Here is a tiny trained network, its code and every weight. The questions are about switching its units off for an input and a class, where a switched-off unit gives its printed mean instead of its output.

import numpy as np


def w(rows, s, z=0):
    codes = np.array(rows[::2]) - 128.0
    scale = np.full(codes.shape[1], s)
    scale[-1] = z or s
    return codes * scale


def norm(h):
    return h / np.sqrt((h * h).mean(-1, keepdims=True) + 1e-5)


def f(y):
    return y / 2 * (1 + np.tanh(0.7978845608 * (y + 0.044715 * y**3)))


def log_softmax(a):
    a = a - a.max(-1, keepdims=True)
    return a - np.log(np.exp(a).sum(-1, keepdims=True))


def net(x, mask):
    res = np.array(x, float).reshape(1, 4) / 4 @ E
    u = 0
    for l in range(4):
        y = f(norm(res) @ A[l][:, :-1].T + A[l][:, -1])
        res = res + np.where(mask[u : u + 6], y, B[l][:, -1]) @ B[l][:, :-1]
        u += 6
    return log_softmax(norm(res)[-1] @ U[:, :-1].T + U[:, -1])


A, B = {}, {}
E = w([
[126,137,127],'x0',
[37,65,43],'x1',
[125,188,105],'x2',
[2,143,221],'x3',
],0.0078)
A[0] = w([
[254,84,73,157],'0.n1',
[181,238,174,139],'0.n2',
[74,33,63,237],'0.n3',
[135,55,130,2],'0.n4',
[101,161,130,177],'0.n5',
[45,196,100,175],'0.n6',
],0.008,0.0019)
B[0] = w([
[119,115,162,253],'0.n1',
[127,56,194,214],'0.n2',
[200,139,203,235],'0.n3',
[105,154,149,117],'0.n4',
[254,145,121,150],'0.n5',
[159,208,83,191],'0.n6',
],0.0061,0.0043)
A[1] = w([
[207,160,65,171],'1.n1',
[46,67,8,124],'1.n2',
[67,178,190,4],'1.n3',
[31,68,45,174],'1.n4',
[158,141,178,154],'1.n5',
[110,42,170,87],'1.n6',
],0.011,0.0033)
B[1] = w([
[102,48,118,255],'1.n1',
[165,97,252,204],'1.n2',
[101,118,119,182],'1.n3',
[183,121,160,202],'1.n4',
[145,34,128,198],'1.n5',
[115,174,87,169],'1.n6',
],0.011,0.0046)
A[2] = w([
[166,71,139,144],'2.n1',
[116,115,124,105],'2.n2',
[48,170,183,205],'2.n3',
[68,139,116,251],'2.n4',
[133,2,190,198],'2.n5',
[135,128,102,82],'2.n6',
],0.0083,0.0026)
B[2] = w([
[86,173,105,176],'2.n1',
[158,147,130,127],'2.n2',
[111,71,37,163],'2.n3',
[95,128,95,141],'2.n4',
[158,255,114,254],'2.n5',
[83,97,196,120],'2.n6',
],0.0086,0.0096)
A[3] = w([
[204,61,69,119],'3.n1',
[207,141,139,186],'3.n2',
[49,143,178,209],'3.n3',
[143,189,2,251],'3.n4',
[109,107,38,25],'3.n5',
[210,93,96,181],'3.n6',
],0.0096,0.0029)
B[3] = w([
[52,41,107,174],'3.n1',
[49,146,153,231],'3.n2',
[102,66,11,176],'3.n3',
[113,191,138,255],'3.n4',
[232,242,209,139],'3.n5',
[2,105,88,201],'3.n6',
],0.0066,0.0061)
U = w([
[70,90,25,254],'0',
[229,138,254,159],'1',
[132,240,65,119],'2',
[124,245,85,4],'3',
],0.0097,0.0019)

Each question gives the input, the list of numbers given to net, and the class t.
The units are the neurons (one row each of A and B). Each row of codes is followed by its name. A weight is (code - 128) times the scale printed after its matrix; where a second scale follows, it is the last column's (A, B and U).
mask holds one flag per neuron, layer by layer. A switched-off neuron (its flag False) gives its mean, the last column of its row in B, instead of its output. The means were averaged over made-up inputs and are rounded, as every weight is.
A unit's drop is (log p(t) with every unit on - log p(t) with that unit switched off) / (log p(t) with every unit on - log p(t) with every unit switched off).
The circuit of an input: a set's keep is (log p(t) with only the set's units on - log p(t) with every unit switched off) / (log p(t) with every unit on - log p(t) with every unit switched off). Starting from the 12 units with the biggest drops (on a tie, the unit counted first), units are removed one at a time, each time the one whose removal leaves the highest keep (on an exact tie, the one counted first), for as long as the keep stays at least 0.8.
units of the circuit, in order: the units of the circuit, biggest drop first
top k neurons: the k neurons with the biggest drops, biggest first
k most important neurons of layer l: the k neurons of layer l with the biggest drops, biggest first
drop of u: that unit's drop, to one decimal
input [-6,7,1,-3], class 1: units of the circuit, in order	[1.n2]
input [-7,-8,-2,-8], class 0: 3 most important neurons of layer 1	[1.n2; 1.n1; 1.n4]
input [-3,-8,-5,8], class 0: 2 most important neurons of layer 1	[1.n4; 1.n2]
input [-3,7,-4,5], class 1: 2 most important neurons of layer 3	[3.n6; 3.n4]
input [7,-6,-2,7], class 0: top 3 neurons	[0.n3; 3.n3; 2.n3]
input [3,2,6,-7], class 0: units of the circuit, in order	[3.n1; 2.n5]
input [-8,8,4,5], class 1: units of the circuit, in order	[1.n4; 1.n2]
input [3,6,-8,-5], class 2: 2 most important neurons of layer 3	[3.n6; 3.n2]
input [6,-6,-7,2], class 2: units of the circuit, in order	[1.n2; 0.n3]
input [-5,8,3,7], class 1: top 3 neurons	[1.n2; 1.n4; 0.n1]
input [1,8,-8,5], class 1: units of the circuit, in order	[1.n2; 1.n4]
input [-5,7,-4,6], class 1: top 4 neurons	[1.n2; 1.n4; 0.n2; 0.n1]
input [6,-2,-5,7], class 0: 2 most important neurons of layer 2	[2.n5; 2.n1]
input [0,5,1,3], class 1: top 2 neurons	[1.n4; 1.n2]
input [5,0,3,8], class 0: top neuron	[2.n5]
input [-4,-1,-4,8], class 0: top 2 neurons	[2.n5; 3.n3]
input [1,5,-3,-1], class 1: 2 most important neurons of layer 0	[0.n2; 0.n5]
input [1,-5,-6,4], class 2: 3 most important neurons of layer 1	[1.n2; 1.n5; 1.n4]
input [-8,2,-5,-4], class 3: 2 most important neurons of layer 3	[3.n4; 3.n3]
input [1,-4,1,8], class 0: most important neuron of layer 2	[2.n5]
input [2,-7,4,8], class 0: 3 most important neurons of layer 1	[1.n2; 1.n4; 1.n3]
input [5,-6,2,-8], class 0: 2 most important neurons of layer 3	[3.n6; 3.n1]
input [6,4,-6,2], class 2: top 2 neurons	[0.n3; 1.n6]
input [-2,-1,-6,4], class 2: 3 most important neurons of layer 3	[3.n5; 3.n6; 3.n1]
input [-6,3,0,-2], class 3: drop of 0.n3	1.9
input [6,6,2,2], class 1: drop of 3.n6	0.0
input [-1,-1,-1,6], class 0: drop of 1.n4	0.1
input [-1,4,-8,-1], class 2: drop of 0.n3	0.9
